Here is a tiny trained network, its code and every weight. The questions are about switching its units off for an input and a class, where a switched-off unit gives its printed mean instead of its output.

import numpy as np


def w(rows, s, z=0):
    codes = np.array(rows[::2]) - 128.0
    scale = np.full(codes.shape[1], s)
    scale[-1] = z or s
    return codes * scale


def norm(h):
    return h / np.sqrt((h * h).mean(-1, keepdims=True) + 1e-5)


def f(y):
    return y / 2 * (1 + np.tanh(0.7978845608 * (y + 0.044715 * y**3)))


def log_softmax(a):
    a = a - a.max(-1, keepdims=True)
    return a - np.log(np.exp(a).sum(-1, keepdims=True))


def net(x, mask):
    res = np.array(x, float).reshape(1, 5) / 4 @ E
    u = 0
    for l in range(2):
        y = f(norm(res) @ A[l][:, :-1].T + A[l][:, -1])
        res = res + np.where(mask[u : u + 8], y, B[l][:, -1]) @ B[l][:, :-1]
        u += 8
    return log_softmax(norm(res)[-1] @ U[:, :-1].T + U[:, -1])


A, B = {}, {}
E = w([
[88,81,8,118,110,196,44,129,98],'x0',
[97,28,216,132,86,159,125,107,101],'x1',
[53,140,119,142,125,28,44,68,115],'x2',
[174,91,138,239,123,66,120,157,123],'x3',
[153,132,47,121,223,165,83,88,22],'x4',
],0.011)
A[0] = w([
[98,65,177,167,75,148,134,149,79,126],'0.n1',
[68,97,165,144,101,31,83,85,152,49],'0.n2',
[189,183,191,92,193,76,137,114,158,22],'0.n3',
[152,84,150,208,93,56,168,144,169,41],'0.n4',
[170,62,193,152,65,106,179,143,119,104],'0.n5',
[145,185,144,171,244,83,84,90,29,2],'0.n6',
[166,2,163,177,72,169,70,147,131,106],'0.n7',
[108,169,128,64,171,223,204,126,218,90],'0.n8',
],0.01,0.004)
B[0] = w([
[244,127,157,43,115,97,189,71,156,218],'0.n1',
[112,245,113,2,109,219,145,222,217,219],'0.n2',
[119,63,151,202,134,104,114,112,135,187],'0.n3',
[108,120,135,163,89,75,108,227,70,225],'0.n4',
[64,138,177,226,110,168,143,157,113,245],'0.n5',
[187,60,157,152,184,40,107,133,66,214],'0.n6',
[177,33,73,95,49,12,164,101,150,253],'0.n7',
[86,99,117,140,8,76,188,160,121,230],'0.n8',
],0.0099,0.0068)
A[1] = w([
[141,203,158,132,93,105,160,109,196,30],'1.n1',
[31,149,125,155,115,80,83,96,134,115],'1.n2',
[94,81,56,95,95,140,159,96,62,2],'1.n3',
[115,116,152,149,142,79,173,120,131,146],'1.n4',
[86,208,114,128,145,252,123,150,157,65],'1.n5',
[147,109,204,101,138,218,174,117,139,22],'1.n6',
[171,100,51,95,160,129,97,74,157,160],'1.n7',
[153,78,39,167,122,183,174,162,71,115],'1.n8',
],0.013,0.0032)
B[1] = w([
[167,119,135,172,125,70,111,161,82,222],'1.n1',
[126,182,93,76,90,116,197,227,154,173],'1.n2',
[164,198,152,185,161,136,6,125,197,220],'1.n3',
[116,95,110,164,81,170,166,111,98,234],'1.n4',
[81,209,156,59,144,172,163,128,158,165],'1.n5',
[247,29,123,144,129,155,164,158,105,160],'1.n6',
[143,125,131,230,228,104,79,75,110,216],'1.n7',
[52,182,118,115,158,32,127,228,106,254],'1.n8',
],0.011,0.0061)
U = w([
[155,109,157,42,165,200,143,64,114,10],'0',
[124,53,169,189,155,241,177,60,84,26],'1',
[155,67,115,107,90,145,86,12,191,3],'2',
[163,86,143,115,24,77,200,184,134,217],'3',
[153,88,96,189,252,88,72,126,65,237],'4',
[57,251,106,104,137,133,102,174,170,161],'5',
],0.019,0.0046)

Each question gives the input, the list of numbers given to net, and the class t.
The units are the neurons (one row each of A and B). Each row of codes is followed by its name. A weight is (code - 128) times the scale printed after its matrix; where a second scale follows, it is the last column's (A, B and U).
mask holds one flag per neuron, layer by layer. A switched-off neuron (its flag False) gives its mean, the last column of its row in B, instead of its output. The means were averaged over made-up inputs and are rounded, as every weight is.
A unit's drop is (log p(t) with every unit on - log p(t) with that unit switched off) / (log p(t) with every unit on - log p(t) with every unit switched off).
The circuit of an input: a set's keep is (log p(t) with only the set's units on - log p(t) with every unit switched off) / (log p(t) with every unit on - log p(t) with every unit switched off). Starting from the 12 units with the biggest drops (on a tie, the unit counted first), units are removed one at a time, each time the one whose removal leaves the highest keep (on an exact tie, the one counted first), for as long as the keep stays at least 0.8.
circuit, biggest first: the units of the circuit, biggest drop first
top k neurons: the k neurons with the biggest drops, biggest first
top k neurons in layer l: the k neurons of layer l with the biggest drops, biggest first
drop of u: that unit's drop, to one decimal
input [-5,0,7,-2,-3], class 5: circuit, biggest first -> [0.n2]
input [8,-3,0,-4,4], class 5: top 4 neurons in layer 0 -> [0.n7; 0.n1; 0.n6; 0.n3]
input [2,0,-4,-3,6], class 5: circuit, biggest first -> [0.n7; 1.n5]
input [2,2,-6,-2,3], class 5: top 3 neurons -> [0.n8; 1.n3; 1.n8]
input [4,-4,-7,5,-1], class 5: circuit, biggest first -> [1.n8; 0.n1]
input [8,-8,-7,2,5], class 5: top 3 neurons in layer 0 -> [0.n7; 0.n6; 0.n1]
input [-3,5,7,7,4], class 3: top 2 neurons -> [0.n2; 1.n7]
input [2,-7,-1,2,-2], class 5: top 3 neurons -> [0.n1; 0.n7; 0.n6]
input [8,-4,-6,-4,5], class 5: top 2 neurons -> [1.n5; 0.n7]
input [-7,8,-1,1,4], class 1: top 2 neurons in layer 0 -> [0.n5; 0.n8]
input [1,5,-6,-7,8], class 5: top 2 neurons in layer 1 -> [1.n8; 1.n5]
input [-4,-1,7,0,-4], class 5: drop of 0.n2 -> 0.7
input [4,0,0,-2,1], class 5: drop of 0.n6 -> 0.8
input [-1,5,2,-1,2], class 2: drop of 0.n4 -> 0.3
input [3,-8,2,-2,2], class 4: top neuron in layer 1 -> [1.n7]
